What each symbol does to the units:
Vad: ku>Gen, za>Mog, da>Ner, vi>Dob, li>Zor, ki>Zab
Mor: ku>Gik, za>Vov, da>Lum, vi>Zed, li>Zuf, ki>Liv
Zat: ku>Rif, za>Rar, da>Duf, vi>Vav, li>Dip, ki>Fim
Sep: ku>Buv, za>Dob, da>Zet, vi>Mog, li>Vun, ki>Mut
Viv: ku>Zet, za>Vit, da>Buv, vi>Gol, li>Fub, ki>Gil
Muk: ku>Zab, za>Nek, da>Vur, vi>Til, li>Muv, ki>Gen
Pes: ku>Mog, za>Gen, da>Gol, vi>Buv, li>Lut, ki>Nek
Zor: ku>Vav, za>Fus, da>Miz, vi>Rif, li>Vad, ki>Ruk
Nek: ku>Vog, za>Muk, da>Zuf, vi>Rup, li>Lum, ki>Pes
Zuf: ku>Dod, za>Vur, da>Nek, vi>Gil, li>Mor, ki>Gol
Rol: ku>Liv, za>Miz, da>Fus, vi>Tud, li>Vaf, ki>Gik
Bov: ku>Lum, za>Ruk, da>Gik, vi>Ves, li>Vog, ki>Fus
Vav: ku>Zor, za>Lut, da>Zev, vi>Zat, li>Gen, ki>Muv
Miz: ku>Zev, za>Rol, da>Zor, vi>Gug, li>Ner, ki>Giv
Zab: ku>Muk, za>Vog, da>Rus, vi>Bir, li>Ruk, ki>Vad
Vun: ku>Rar, za>Rif, da>Tud, vi>Fus, li>Sep, ki>Ves
Dod: ku>Zuf, za>Rus, da>Vog, vi>Kaz, li>Gik, ki>Vaf
Gen: ku>Vad, za>Pes, da>-, vi>Dip, li>Vav, ki>Muk
Til: ku>Bir, za>Rup, da>Kup, vi>Muk, li>Fim, ki>Dip
Zev: ku>Miz, za>Liv, da>Vav, vi>Duf, li>-, ki>Vov
Zed: ku>Bil, za>Vol, da>Tav, vi>Mor, li>Gil, ki>Fub
Fim: ku>Bal, za>Tav, da>Vol, vi>Muv, li>Til, ki>Zat
Lum: ku>Bov, za>Muv, da>Mor, vi>Tav, li>Nek, ki>Lut
Rar: ku>Vun, za>Zat, da>Fub, vi>Lut, li>Buv, ki>Tav
Fub: ku>Tud, za>Duf, da>Rar, vi>Liv, li>Viv, ki>Zed
Gil: ku>Kaz, za>Kup, da>Rup, vi>Zuf, li>Zed, ki>Viv
Mog: ku>Pes, za>Vad, da>Vaf, vi>Sep, li>Fus, ki>Vog
Fus: ku>Lut, za>Zor, da>Rol, vi>Vun, li>Mog, ki>Bov
Rup: ku>Mut, za>Til, da>Gil, vi>Nek, li>Tav, ki>Buv
Kaz: ku>Gil, za>Lun, da>Mut, vi>Dod, li>Bil, ki>Zet
Bil: ku>Zed, za>Lep, da>Ves, vi>Gik, li>Kaz, ki>Tud
Giv: ku>Vov, za>Gik, da>Ruk, vi>Lep, li>Rus, ki>Miz
Ruk: ku>Muv, za>Bov, da>Giv, vi>Bal, li>Zab, ki>Zor
Rif: ku>Zat, za>Vun, da>Gug, vi>Zor, li>Dob, ki>Bal
Bir: ku>Til, za>Mut, da>Lun, vi>Zab, li>Bal, ki>Dob
Peb: ku>Vit, za>Zet, da>Dob, vi>Ner, li>Gug, ki>Lun
Duf: ku>Gug, za>Fub, da>Zat, vi>Zev, li>Vit, ki>Vol
Zet: ku>Viv, za>Peb, da>Sep, vi>Vaf, li>Tud, ki>Kaz
Vur: ku>Rus, za>Zuf, da>Muk, vi>Kup, li>Vov, ki>-
Gol: ku>Vaf, za>-, da>Pes, vi>Viv, li>Liv, ki>Zuf
Lun: ku>Kup, za>Kaz, da>Bir, vi>Rus, li>Lep, ki>Peb
Rus: ku>Vur, za>Dod, da>Zab, vi>Lun, li>Giv, ki>Ner
Liv: ku>Rol, za>Zev, da>Lut, vi>Fub, li>Gol, ki>Mor
Muv: ku>Ruk, za>Lum, da>Vov, vi>Fim, li>Muk, ki>Vav
Dip: ku>Dob, za>Buv, da>Vit, vi>Gen, li>Zat, ki>Til
Dob: ku>Dip, za>Sep, da>Peb, vi>Vad, li>Rif, ki>Bir
Kup: ku>Lun, za>Gil, da>Til, vi>Vur, li>Vol, ki>Vit
Tud: ku>Fub, za>Gug, da>Vun, vi>Rol, li>Zet, ki>Bil
Tav: ku>Ves, za>Fim, da>Zed, vi>Lum, li>Rup, ki>Rar
Ves: ku>Tav, za>Bal, da>Bil, vi>Bov, li>Mut, ki>Vun
Mut: ku>Rup, za>Bir, da>Kaz, vi>Vog, li>Ves, ki>Sep
Lep: ku>Vol, za>Bil, da>Bal, vi>Giv, li>Lun, ki>Gug
Buv: ku>Sep, za>Dip, da>Viv, vi>Pes, li>Rar, ki>Rup
Ner: ku>-, za>Vaf, da>Vad, vi>Peb, li>Miz, ki>Rus
Lut: ku>Fus, za>Vav, da>Liv, vi>Rar, li>Pes, ki>Lum
Vog: ku>Nek, za>Zab, da>Dod, vi>Mut, li>Bov, ki>Mog
Vit: ku>Peb, za>Viv, da>Dip, vi>-, li>Duf, ki>Kup
Bal: ku>Fim, za>Ves, da>Lep, vi>Ruk, li>Bir, ki>Rif
Gik: ku>Mor, za>Giv, da>Bov, vi>Bil, li>Dod, ki>Rol
Vol: ku>Lep, za>Zed, da>Fim, vi>Vov, li>Kup, ki>Duf
Vaf: ku>Gol, za>Ner, da>Mog, vi>Zet, li>Rol, ki>Dod
Vov: ku>Giv, za>Mor, da>Muv, vi>Vol, li>Vur, ki>Zev
Gug: ku>Duf, za>Tud, da>Rif, vi>Miz, li>Peb, ki>Lep

The rows follow the links: the fewer symbols apart two units are, the more alike their rows tend to be.

Each row is also shifted at random along 2 hidden directions that mean nothing.

Some units, each with a row of numbers:
Gil -> 59,-169,201,23,-7,258,-123,60,77,-170,-295,-59,9,186,-95,-108,107,-75,85,-231,-5,114,13,282,134,-150,-333,-132,-277,16,-291,-99,-87,55,-93,40,-6,160,-95,-270,-53,55,-143,-32,-262,104,-257
Rif -> 74,13,-260,54,88,-294,-143,83,-86,19,129,92,-184,-10,-86,111,5,108,75,224,-9,-48,-186,11,-73,131,240,82,110,-26,-34,26,219,170,4,-64,-122,-176,104,-170,19,-87,267,67,176,73,307
Muk -> -330,-111,192,-28,206,8,-184,-6,160,-185,74,58,-156,-35,-243,143,-314,28,-21,-254,-91,-181,-79,21,232,120,130,120,192,-47,-303,-88,-108,184,-297,-179,431,-390,42,-381,-315,-153,-494,157,-64,-166,-278
Lep -> -15,91,-163,56,36,52,-119,296,105,34,27,-239,143,-42,-75,150,315,-42,27,47,165,212,-295,-183,-116,-8,29,-93,-26,-140,-115,137,243,24,-137,-108,-63,74,50,-197,-98,25,78,-38,36,160,170
Mog -> -709,12,-45,-140,12,-116,81,-345,-68,-132,-92,104,3,-20,19,-38,-203,-43,36,-74,-81,-244,306,250,162,348,19,-21,68,60,-216,-246,-204,115,80,-45,112,-283,-187,99,-112,-223,-246,-30,190,-65,-128
Vog -> 633,13,62,13,-136,-158,130,-236,-59,7,-94,155,-79,-42,78,-56,-206,-94,-50,-40,-134,-285,138,-75,41,240,40,-155,123,26,23,-140,-192,132,2,-32,13,86,21,269,-80,-39,-323,-36,118,-106,-59
Zev -> 25,-15,73,-54,94,213,190,124,98,-241,190,-494,88,53,-298,60,139,143,-133,-232,237,237,-190,28,31,-245,-58,290,-97,-14,183,-72,160,-304,-171,106,167,-230,22,-410,-91,-10,103,224,-173,124,-12
Gol -> -3,-77,185,-137,-123,248,180,-102,99,-207,-42,-128,-9,-31,-102,-129,38,-173,-71,-280,-55,-26,94,168,43,-191,-238,96,-185,120,78,-138,-207,-167,-28,94,21,17,-140,-38,-16,-27,-111,143,-193,71,-274
Ruk -> 825,70,-64,79,20,-176,38,36,-216,163,125,-57,54,-124,68,169,-105,68,-70,233,19,-5,-101,-219,-116,178,242,76,202,-124,198,82,65,-171,44,-78,104,-25,98,117,-49,-90,-42,37,237,-193,315
Vur -> 385,-23,188,-133,-30,337,25,-43,-6,104,-139,-22,240,-248,436,66,75,-54,41,-10,-71,165,31,-296,-5,-386,-312,192,46,-4,360,128,-115,-117,81,-46,2,56,-184,435,144,252,-35,-185,-147,-98,-276
Vov -> -245,98,4,69,-4,128,86,304,-54,138,59,-201,212,-192,30,275,161,-48,-73,48,130,103,-247,-392,-136,-177,62,160,143,-50,287,187,127,-222,-136,-44,87,128,62,89,-46,218,-73,-66,-26,-47,64
Mor -> -352,49,129,-4,-174,181,261,51,-161,208,-162,-143,296,-10,378,79,22,13,-158,133,82,133,70,-344,-187,-144,-133,-148,-83,-41,487,108,-50,-352,135,260,-131,372,-27,448,75,255,-27,-79,-15,-190,55
Muv -> 474,-77,205,-11,175,-53,98,-63,-206,223,124,-36,31,-13,58,271,-342,291,-216,164,-10,111,-93,-124,52,-42,209,80,165,-121,262,62,59,-158,71,188,178,-151,136,41,61,33,-13,148,97,-351,160
Lun -> 678,-44,-24,-145,92,248,-259,60,153,-52,-178,-97,155,-100,39,-80,260,-52,256,-116,77,262,-25,6,-15,-284,-231,-13,-93,-14,-121,119,40,130,-75,16,-4,4,-247,13,6,33,-21,-301,-135,207,-187
Rar -> -1233,-30,-25,156,84,-242,43,10,-6,-37,145,174,-300,208,-361,-67,-153,44,-162,76,-84,-239,-136,207,23,307,180,-116,44,-57,-226,-115,71,152,-85,2,8,26,248,-332,-45,-91,101,232,72,-63,199
Vav -> 322,2,96,111,128,-76,182,106,-61,-170,266,-31,-190,103,-379,171,-169,91,-300,-56,7,-88,-197,26,73,94,302,349,120,-28,95,-87,46,-100,-170,1,274,-268,274,-427,-73,-51,166,398,44,-21,123
Tud -> 7,126,-204,80,-266,-6,75,104,71,-51,75,-228,78,144,-263,-106,353,-133,-53,15,77,-15,-96,164,-187,155,-129,-102,-150,-7,-58,-41,124,-166,-122,-50,-246,191,103,-207,-186,-118,228,1,-14,322,291
Zuf -> -91,-25,249,5,-183,206,106,-27,34,39,-149,-18,121,-71,104,-26,39,-331,-72,-179,-125,-164,97,-181,-100,-99,-274,-95,-36,41,74,1,-233,-71,-109,-82,32,287,-47,240,-83,112,-315,-141,-189,-24,-266
Lut -> -396,36,144,112,-62,-50,322,-142,-151,3,127,-56,-112,151,-89,1,-359,179,-275,116,-20,-84,46,42,24,159,119,40,-59,91,82,-213,-86,-136,67,248,46,-80,163,56,40,-49,137,303,23,-215,141

Start here and follow the symbols in turn, left to right. Where do you end up?
Answer with the unit's name.
436,-81,115,151,71,179,-87,200,29,44,53,-284,154,197,-204,160,197,153,-34,-109,167,479,-267,-59,52,-253,-75,4,-151,-79,-81,60,174,-156,-126,187,-2,37,162,-335,5,110,265,100,-188,65,71
vi ku => Giv
-334,-74,-45,-131,96,-141,-170,-173,-106,241,-182,302,183,-447,613,166,-195,-19,241,151,-20,-127,243,-272,11,54,105,-35,268,-57,117,81,-122,212,369,32,41,-196,-269,727,140,-80,-250,-318,389,-236,-77
ki za li => Fus
-927,-194,23,-105,233,-34,-350,0,-39,138,-111,370,-157,-116,302,143,-228,82,293,102,-206,53,23,-75,302,-61,20,23,135,-44,-144,167,-46,355,222,6,137,-225,-72,131,177,110,-110,-225,93,-248,-188
li ki vi => Vav
-70,148,-48,134,-168,110,244,122,-34,109,-112,-222,287,-51,11,39,211,6,-138,-5,142,-111,97,-281,-294,79,-63,-145,-8,-91,174,19,54,-280,-89,-59,-149,326,10,186,-207,9,-162,-88,30,57,186
da za da => Giv
118,-80,86,192,74,-120,6,-106,-229,355,-109,195,-150,278,91,134,-232,197,-149,277,-77,90,67,-74,39,31,124,-265,-85,-6,127,83,51,-2,251,303,-124,335,76,142,176,231,140,29,-60,-263,255
da da li => Rup
-1174,-35,-205,192,25,-301,-114,-17,-95,240,-60,173,-99,175,-21,-54,-170,113,-2,220,21,-233,-34,-51,6,431,251,-406,86,-83,-261,107,108,219,-34,-45,-65,167,187,-51,-78,-79,-121,-74,173,-56,362
ku da vi ki => Liv
187,-122,-171,-116,175,-142,-290,-201,-208,197,9,458,-76,-230,535,19,16,-36,279,276,-159,33,227,51,15,-66,-79,63,142,52,126,151,-73,311,446,-86,-216,-107,-220,552,413,83,291,-261,340,-74,-89
ki za => Mut
-3,8,-142,53,-112,107,-190,27,236,-103,-206,-19,41,66,-124,-217,175,-141,105,-217,48,-56,3,49,-53,55,-247,-239,-117,-11,-372,-9,-83,116,-247,-166,-90,193,-134,-149,-237,0,-229,-128,-154,222,-89
ki ki vi => Dod
170,69,90,230,-190,157,373,97,-38,-113,168,-316,76,56,-120,-90,128,-195,-269,-13,-14,-55,-33,-87,-238,-92,-118,99,-156,78,391,-11,7,-377,-101,44,-65,209,138,-41,-90,76,164,162,-132,80,68
li vi vi => Gol
860,-43,-95,41,122,-117,-274,-6,-77,254,-71,430,-151,-184,389,37,-61,-106,273,246,-203,-38,24,-195,113,69,72,-31,224,83,11,264,-5,333,230,-126,-136,59,-163,355,192,91,22,-307,158,-60,-46
vi ki => Vad
-217,43,-84,-268,-32,107,34,-85,112,-263,-52,-243,217,-259,128,-57,204,-32,94,-226,116,7,98,20,-67,-164,-167,162,39,-4,19,-42,-90,-108,29,-96,72,-370,-280,34,-12,-69,-91,-156,105,118,-232
ki ki => Ner
314,-35,-10,-114,-127,106,-41,-47,92,-176,-77,7,49,72,53,-308,319,-155,249,-156,-66,37,133,196,-122,-69,-308,-119,-200,64,-73,17,-87,67,19,-53,-270,125,-186,127,70,14,140,-144,-66,256,-84
li vi => Rol
316,-18,13,-125,-185,152,110,-230,-40,56,-270,-61,283,-161,332,-185,175,-126,64,-13,103,-23,328,-213,-117,-138,-348,-89,32,118,136,48,-198,-135,157,33,-59,176,-261,538,99,27,-229,-284,-97,33,-192
li za za => Gik
-442,-39,187,-56,-13,-92,125,-258,146,-240,76,94,-313,113,-310,-142,-301,-95,-210,-244,-191,-399,-22,271,185,223,79,125,124,113,-254,-338,-178,144,-211,-127,270,-247,143,-390,-217,-170,-272,292,-87,-38,-161
li ki vi => Tav
231,61,-185,-69,68,-177,42,-73,-176,-12,97,-76,17,-115,55,161,-95,326,-73,191,168,-14,112,46,-91,135,283,138,133,-87,197,-11,104,-91,185,86,120,-283,-57,216,166,-121,141,103,313,-106,243
za da li vi => Zet
-417,-68,57,-22,83,199,-348,202,267,-202,-39,-97,38,-37,-111,-28,44,-218,168,-288,-53,146,-341,33,119,-168,-190,87,-33,-51,-381,66,-4,179,-236,-195,76,-16,5,-321,-95,32,-127,-123,-247,111,-222
vi vi => Kup
1027,42,-48,-61,-273,140,234,-100,187,-292,24,-243,67,-56,-129,-281,174,-307,-72,-268,25,-150,125,75,-143,-1,-262,84,-124,258,3,-161,-157,-189,-90,-166,-72,75,-86,45,-120,-59,-55,68,-34,187,-208
za da ki => Zab
704,58,-101,91,-163,87,75,59,-152,250,-161,-80,277,123,216,-103,265,36,74,208,119,265,45,-181,-283,-105,-180,-308,-227,23,250,185,102,-177,167,204,-336,499,-84,343,185,184,334,-192,1,72,225
da ku => Tav
-347,-64,85,76,31,-72,-164,-105,72,-29,-102,354,-298,136,-93,-77,-275,-78,75,-36,-234,-225,55,133,165,150,45,-249,-68,-19,-399,-47,-95,264,-95,-48,61,131,54,-153,-97,-29,-301,66,-134,-110,-47
vi ku => Vog
